In the rows, 128 means zero.
[152 112 143 127 129 124 140 146 115 139 123 127 130 132 111 152 125 131
 115  86 141 137 136 145 116 159 107 120 127 125 150 114 141 141 130 133
 119 103  95 101 126 117  76 118 137] | J
[134 133  81 166 125 106 126 106 155 110 132 159 131 136 142  98 145 115
 152 179 170 139  98  94 140  75 171 182 161 107 102 133 101 104 146  99
 121 188 144 132 142 148 203 160 123] | C
[170 146 101 189 148 104 154  88 181 114 130 152 121 102 185 136 100 111
 160 150 169 131 105 104 146  91 126 151 157 103 119  98 115 107 153 111
  91 162 136 103 146 157 155 125 101] | Z
[132 108 138 158 112 159 147 147 110 128  97 130 104 135 131 156  86 176
  64  53 129 120 146 100 106 172 144 113 118 143 143 125 133 112 126 132
 127 136  89  90 125  99  64 111 163] | S
[142  95  89 135 130 117 143 147 113 130  81 128 139 157 119 127 175 133
  89 151 195 146 113 123 129 162 139 161 128 127 154 152  99 162 104 134
 153 154  78  77 103 127 126 145 140] | A
[126 118 107 147 116 168 140 116 102 113 112 144 139 128 148 126  92 140
  83  95 122 114 149 106 136 134 133 138 139 142 128 141 130 108 123 122
 119 124 114 106 121 126 126 117 159] | C
[145 149 146 197 132 117 141  98 203  95 153 131  98  92 209 129  82 149
 193 101 175  95 110  81 113 123 149 112 156 112 120  77 108  92 163 102
  97 167 155 141 170 114  89 100 144] | D
[ 51 126  71  78 108  94 126  97 130 115 101 104 150 132 151  89 150 122
  57 203 130 123 107  87 136  78 150 161 122  90  95 139 102 166 119 102
 192 170 171 179 113 143 176 148 120] | Q
[153 117 121 171 130 129 120 139 141 122 161 146  99 147 103 135 157 142
 187 117 144 160 124 132 106 153 135 133 147 130 129 127 145 109 129 125
  97 144 107  97 144 111 116 142 139] | Q
[110 131  94 139 110  98 127 138 139 105 107 119 160 145 149 114 140 124
  99 160 164 129 100  94 119 120 162 155 125 116 114 119 112 148 146 109
 168 160 136 152 145 107 117 142 131] | J
[126 146  73 119 144 103 158  63 148 130 100 127 130 120 170 111 112 109
 105 170 154 117 104 105 162  74 122 170 146  84 110 115 110 103 134 115
 122 178 143 113 118 180 201 140  97] | Z
[104 151 125 136 125  84 142  99 188 116 146 107 124  93 187 121 140 103
 165 165 162 105  91 105 117  96 128 103 140  59 121  83 107 128 152  99
 144 144 171 180 158 132 104 125 108] | G
[159 155  97 127 158 137 131  63 143 150 127 157 115 116 143 139  70 104
 137 126 132 132 126 125 158  70 111 181 146 142 104 134 136  81 152 124
  86 159 131  93 122 189 199 140  96] | D
[164 124 126 168 131  98 133 133 153 119 143 141 103 148 124 134 157 135
 185 148 162 151 110 121 106 143 135 131 141 119 141 113 132 130 139 121
 116 142 106 110 146 116 110 134 134] | S
[136 144 120 114 152 116 121 105 126 144 140 140 122 139 107 128 127 119
 157 149 123 142 124 155 138 113 112 165 120 140 106 144 141 129 146 131
 109 139 124 108 125 150 153 137 122] | D
[135 126 116 133 136 111 137 139 116 141 125 114  99 137 102 137 170 159
 133  95 146 141 135 142 111 170 116 117 130 101 161 123 140 146 119 135
 141 149  90  85 128 115  81 121 153] | M
[162 139 140 156 148 132 139 131 120 141 148 138  90 132 112 149 130 141
 169  90 153 140 151 149 102 153 107 105 149 132 165 121 152 113 120 142
 104 132  85  80 131 119  72 109 143] | D
[143 121 130 162 140 112 114 133 147 129 167 141  89 132 105 127 158 128
 219 158 142 157 117 138 114 128 128 132 141 120 124 112 154 103 135 127
  97 140 131 123 147 135 140 147 130] | S
[ 91 139 120  98 122 162 119 121  82 113 115 126 169 137 137 116  98 121
  70 144  79 117 160 125 138 114 114 135 122 146 116 155 152 131 120 122
 144  98 146 154 119 125 128 125 111] | Z
[ 71 130 112  91 122 157 140 114  99 133 103 113 141 114 154 126 113 115
  55 122 106 110 151 115 129 122 111 107 122 146 144 138 131 154 101 131
 152 102 142 150 112 149 114 104 118] | G
[130 131 105 141 132 132 171  81 131 134  97 132 123 101 174 132  88 138
  88  97 151 104 123 101 145 115 127 140 135 101 126 109 106 108 139 120
 115 160 109  97 119 156 132 110 146] | C
[ 73 118  78  67 104 127 131 138  57 133  87 116 146 154 102 102 161 119
  29 184 126 138 169 135 137 125 102 144 119 129 150 169 116 208  69 150
 186 116 113 122  72 158 142 122 126] | D
[106 104 106 151  98 111 133 110 139 102 111 118 128 133 170 106 137 154
 100 141 143 108 109  82 118 140 173 139 125  95 111 123 108 146 140 110
 153 172 132 147 130  99 124 127 151] | H
[ 88 134 115 118 108 103 112 140 128 115 143 109 130 129 125 100 168 128
 136 169 121 139 119 117 107 109 138 109 148 112 124 126 139 166 121 123
 155 121 151 164 139 121 115 125 125] | J
[142 136 107 140 135  97 106 137 153 126 133 145 152 148 110 127 143  96
 159 166 149 151  99 127 132  99 138 170 134 150 109 136 133 121 159 120
 130 140 147 136 153 128 159 163 108] | J
[116 125 111 140 128 167 129 142  91 123 111 128 128 146 113 135 119 150
  79  87 121 135 158 124 118 160 130 135 136 153 146 141 122 123 114 135
 129 130 101 107 116 115  99 115 141] | M
[113 151 102 131 143  91 109 101 164 120 142 133 135 121 132 116 130 100
 169 191 147 129 105 132 145  85 131 160 133 132  98 134 119 137 155 120
 129 148 160 141 135 145 178 148 102] | D
[107 116 111 112 121 143 134 139  93 128  99 132 162 139 126 117 121 136
  86 139 125 123 136 122 135 134 137 141 109 159 123 161 125 137 127 128
 144 113 121 123 118 113 120 122 134] | C
[153 122 101 128 141 138 161  96 108 147 100 144 129 129 136 126 123 130
  92 109 154 126 129 123 143 115 112 161 136 102 137 132 118 108 126 124
 110 163  82  63 111 158 142 132 132] | C
[160 112 141 171 132 141 145 110 130 132 120 128 119 133 141 140 116 148
 108  73 143 121 124 119 115 168 129 122 122 105 126 118 125 121 155 130
 109 150  76  81 130 108  89 121 155] | H
[149 128 134 160 125 115 132 144 153 116 141 132 120 133 141 142 136 138
 148 109 161 128 124 119 102 155 131 116 127 121 144 115 122 135 144 131
 123 138 106  99 140 100  64 118 137] | D
[121 141 149 154 139 113 135  93 180 133 139 120 108  86 189 139  94 140
 164 108 140 108 103  88 125 100 138 108 149  94 108  89 118  98 160 117
  93 144 151 136 155 146 108 116 128] | A
[146  97 137 120 127 124 137 157  91 149 128 133 121 154  83 124 187 151
 140  99 131 144 132 162 113 176 121 125 106 118 146 147 147 142 117 145
 120 125  58  66 121 111  92 129 172] | C
[114 141 104 159 129  94 114  94 184 103 160 127 129 112 167  97 143 104
 163 194 146 127  97  91 130  85 149 147 147  75  90 100 106 133 166  97
 127 162 180 174 149 144 173 149 115] | H
[ 84 147 109 113 135 101 134 101 141 128 126 120 128 104 142 120 129 105
 126 163 131 124 131 125 137  81 102 135 164 109 137 114 139 138 118 122
 131 131 162 154 126 168 143 124 106] | J
[103 125  88 118 123 141 129 113 114 117  96 133 152 124 167 116 106 122
  80 150 132 118 134  93 152 110 140 171 140 140 115 145 100 128 114 119
 131 133 156 138 109 144 175 132 118] | A
[128 110  94 117 116 117 161 143  85 113  81 110 149 140 141 115 152 140
  33 141 153 121 134 114 121 158 128 139 109  89 149 131  89 185 114 126
 175 137  83 108 103 118 103 112 148] | Z
[ 97 120  87 130 114  54 129 114 176 114 137 118 116 124 152 104 200 125
 154 195 171 137  90  94 116 110 145 143 156  51 119 106 104 167 125 113
 154 171 151 148 131 133 141 144 121] | Q
[136 142 140 125 142 157 123 122 104 129 140 131 138 138 113 133 109 127
 127 109  94 136 155 136 126 121 105 108 130 151 138 145 170 107 125 136
 114 102 122 111 136 133 115 117 127] | Z
[114 131 137 120 123 157 103 132 106 114 140 140 150 145 135 122  89 134
 117 113 102 126 155 126 122 134 135 133 116 169 108 152 144 121 139 121
 126 108 145 143 134 107 121 126 144] | D
[ 96 122 122  98 122 111  75 176 106 132 163 132 160 170  66  95 194 111
 169 197 109 176 115 153 108 127 163 122  92 152 102 165 145 173 137 130
 166 110 158 163 143 104 146 167 118] | G
[142  93  76 124 122 134 146 153  74 137  71 145 131 164  87 125 147 126
  59 158 161 148 141 134 140 155 114 185 120 155 155 171 108 158  94 145
 147 144  73  73  84 141 168 149 118] | S
[121 148 120 134 138 137 107  71 150 137 145 141 130 104 164 121  68 111
 141 136  95 120 121 102 145  62 133 150 139 110  77 117 154  77 169 107
 102 139 176 158 145 161 178 142 106] | H
[138 120  93 126 123 136 127 124 115 118 115 145 139 149 120 121 119 122
 113 143 141 135 139 141 135 144 122 156 124 162 133 157 122 143 126 132
 130 131 102  91 108 129 144 139 117] | D
[141 120  88 136 137 137 153  98 105 149  94 148 116 138 138 132 116 124
  96 109 155 136 126 125 131 121 128 165 127 114 141 129 119 118 118 128
 124 174  84  71 118 161 141 143 122] | G
[118 142  86 137 126  55 142 101 185 121 138 124 110 107 156 112 183 105
 171 215 185 138 103 109 126  85 117 130 171  63 134  93 106 159 124 103
 139 167 147 144 136 154 141 142  90] | Q
[118 128 146  77 131 114  92 151  96 153 145 120 120 155  67 124 185 128
 159 164  81 160 131 160 114 127 105 112 119 137 125 156 172 165 116 150
 143  90 136 129 119 127 129 140 125] | S
[137 122 147 201 109 137 132 103 172 107 147 123  97  99 194 132  96 154
 148  82 144 106 120  66 102 132 167  85 152  96 119  76 123  94 152 115
 110 150 143 149 157  92  68  99 144] | H
[103 114 115  91 123 158 122 118  66 148  93 124 137 140 111 135 108 143
  45  92  93 134 167 129 136 140 120 139 112 153 130 147 130 143 111 142
 149 117 114 118 101 125 115 121 138] | M
[164 138  82 157 147 115 130 113 138 111 118 154 146 158 126 118 137 110
 144 171 165 150 102 122 143 112 152 193 136 135 111 143 106 112 152 113
 117 175 112  99 136 144 199 168 115] | Z
[116 133 110 116 131 172 128  99  98 137  98 146 151 129 151 145  51 116
  76 107 107 120 138 108 136 101 136 153 115 175 113 153 141  94 144 115
 129 116 142 146 134 141 138 125 106] | G
[ 92 130 124  99 127  80 121 121 148 118 127 100 152 126 140 105 183 109
 128 189 146 127 111 121 129 112 114 121 119  84 133 124 105 185 127 119
 173 123 163 156 127 122 111 136 116] | A
[ 84 134 107  72 130 134 105 131  85 120 123 129 170 155 114  92 146 111
  89 189  82 136 149 131 134  92 120 139 123 152 122 172 154 157 110 122
 160 107 157 161 120 139 166 138 104] | Z
[130  88 122 133 104 125 135 182 101 117 105 116 140 159 114 136 160 161
  78  98 144 127 129 123  98 200 141 119 106 130 157 141 111 172 121 134
 163 125  76 105 120  67  49 118 149] | M
[ 85 121 135  86 115  78 135 143 128 130 142  95 138 122 123  95 208 135
 128 168 138 116 108 127 113 119 125  94 121  54 137 123 122 181 121 118
 167 132 135 147 126 113  99 123 135] | C
[151 119 124 174 139 134 139 129 125 114 136 133 104 128 123 140 141 143
 148 105 156 143 137 123 114 150 138 122 152 116 153 120 131 109 115 136
 112 142 104  94 130 116 105 121 161] | Z
[ 73 136 151 102 113 121 102 119 122 120 158  99 137 111 134 101 144 119
 125 168  88 116 151 109 113  95 106  78 140  98 128 136 154 156 123 121
 161  88 189 199 137 114  98 114 128] | H
[ 96  86  51 105 100 122 118 119  67 113  70 131 161 160 125  80 173 117
  33 213 133 142 137 130 142 128 138 168 127 119 125 176  99 215  95 132
 191 144 111 123  72 138 191 147 130] | H
[ 86 121 104 118 107  98 136 127 136 107 116 106 142 133 165 104 143 141
  88 145 135 120 101  87 111 129 162 141 116 114 113 115 110 168 138 110
 176 159 148 161 140 101 106 128 150] | J
[141 121 139 138 125 130 146  95 118 134 121 115 111 119 148 127 118 144
 109 111 128 110 131 117 118 129 112  97 145  85 139 112 130 140 134 126
 123 136 108 114 119 127  98 101 122] | H
[118 133 116  91 136 107 154  92 116 155 113 102 117 109 136 120 154 116
 105 145 131 116 142 136 129 115  70 111 144  59 159 122 138 143 113 136
 132 118 111 115 102 164 112 109 105] | H
[113 118 141  99 119 125 122 155 104 133 133 120 142 150 108 134 147 137
 108 123 109 140 145 137  98 150 114  99 113 134 138 139 141 152 126 125
 147  92 122 140 130  89  66 120 126] | Q
[104 101  77 147 107 125 114 124 116  96 108 119 143 150 127  85 169 130
  96 182 160 135 123  97 127 129 166 165 125 114 126 152 106 152 113 117
 175 169 129 140 115 112 162 147 151] | H
[127 105 110 134 114 147 141 156  82 132  92 136 126 146 116 144 100 147
  76 119 125 135 147 117 117 164 130 143 111 166 140 153 128 133 119 141
 136 106  98 114 111 106 104 118 130] | S
[157 124 124 146 144 144 126 108 121 149 139 151 112 141 103 142 101 139
 154 101 118 154 128 143 122 131 124 139 131 147 110 133 154  96 145 133
  93 139  97  86 133 132 128 139 120] | Q
[109 139 165 113 129 111 114 143 125 141 149 103 128 140 111 123 160 148
 155 124 121 141 121 133 104 137 131  86 116 104 121 131 144 141 138 126
 141 112 133 138 148 100  74 130 143] | A
[136 123 111 179 124 136 150 112 128 118 114 134 113 115 159 141  81 139
  97  73 153 121 130  93 122 122 144 142 146 121 133  97 119 104 133 121
 113 157 110 106 140 128 114 114 148] | J
[104 114 114 128 118 156 164 129  79 129 100 113 135 119 156 124 109 137
  53  96 142 110 156 117 111 150 115 103 113 103 159 120 113 145 102 126
 147 123  91 112 115 121  73  96 134] | G
[150 131 146 155 143 130 122  99 149 144 133 150 120 123 148 149  90 140
 164  91 141 136 127 104 127 121 148 132 136 135 112 110 134  76 165 124
  85 150 128 107 152 131 112 142 124] | A
[150 127 134 170 132 127 151 115 148 122 119 126 116 105 176 145  97 146
 135 103 166 116 119  93 120 133 134 115 143 104 136  98 100 115 141 121
 109 144 118 105 139 119  84 111 133] | A
[140  98  89 155 119 153 137 138  94 118  97 135 140 155 122 120 123 142
  55 119 153 126 146 101 124 155 148 162 118 128 137 139 117 132 116 124
 141 151  84  95 111 110 118 128 154] | H
[122 112 116 136 110 102 137 149 114 111 112 111 135 141 132 121 158 144
 102 129 159 133 119 116 103 154 140 118 130 107 146 115 114 180 126 122
 166 137 112 126 132  97  80 120 151] | J
[132  99 101 161 123 131 125 146 116 113 112 133 137 151 118 120 156 138
 128 125 173 145 130 119 128 174 157 159 118 131 133 137 100 128 120 135
 124 146  95  91 120 110 132 147 155] | A
[107 111 121 140 123 112 120 165 126 127 137 121 114 134 112 123 181 136
 164 128 149 132 116 136  96 156 139 103 128 108 161 128 143 154 107 137
 152 135 101 112 138 113  83 135 146] | G
[142 106 106 177 121 128 117 155 130  93 143 144 141 164 123 110 158 141
 151 141 148 152 110 114 106 160 182 152 122 135 120 144 131 125 138 120
 133 156 100 116 145  88 130 149 150] | Z
[109 143 141 102 138 129 111 134 132 144 149 129 133 117 130 127 120 113
 159 143 101 128 118 143 116 100 120  99 130 141 122 141 159 131 137 117
 132  98 160 158 147 133 124 130 102] | G
[113 104 127 119 119 150 151 138  87 139  98 115 126 137 133 132 131 155
  69  72 132 116 140 127  96 181 131 101 103 117 156 131 132 143 117 135
 152 127  65  98 121 100  42 108 150] | G
[155 112 183 160 136 135 102 160 154 133 167 134 115 127 117 156 126 145
 233  87 129 139 114 140  96 158 137  82 136 157 145 131 167  93 145 142
  93  92 123 114 159  87  58 129 128] | A
[ 96 135 173 146 106 141 131 148 137 111 152  94 115  98 160 149  97 167
 106  55  98  92 149  93  86 151 125  46 135 102 147  97 139 118 145 116
 138  98 152 172 159  68   4  76 138] | M
[178 164 139 140 159 137 119  87 141 160 156 146 105 119 108 155  81 118
 189  95 117 142 137 152 133 102  99 124 127 143 119 114 172  80 161 141
  81 126 110  78 143 151 110 123 102] | D
[181 130 127 171 155 133 121 107 146 129 158 144 115 135 120 126 142 117
 198 138 146 142 117 136 127 130 121 141 147 126 124 118 144 100 147 128
  89 149 114 101 139 132 147 135 126] | H
[116 116  96  99 123 129 139 136  83 140  85 128 133 140  96 131 128 114
  81 173 127 132 151 139 142 128  88 149 124 155 154 158 129 156  96 148
 150 105 111 113  92 147 143 128 101] | S
[147 106 162 165 120 110  99 159 147 118 173 123 109 147  97 129 180 151
 206 128 129 150 117 138  82 171 139  82 118 110 141 120 163 151 151 133
 134 115 117 120 157  79  43 133 157] | H
[134 128 154 111 127 156 128 137 105 139 119 138 145 132 120 155  75 138
  98  85  93 119 153 140 116 137 102 112 116 161 126 138 147 112 149 117
 109  91 110 122 135 113  79 119 105] | Q
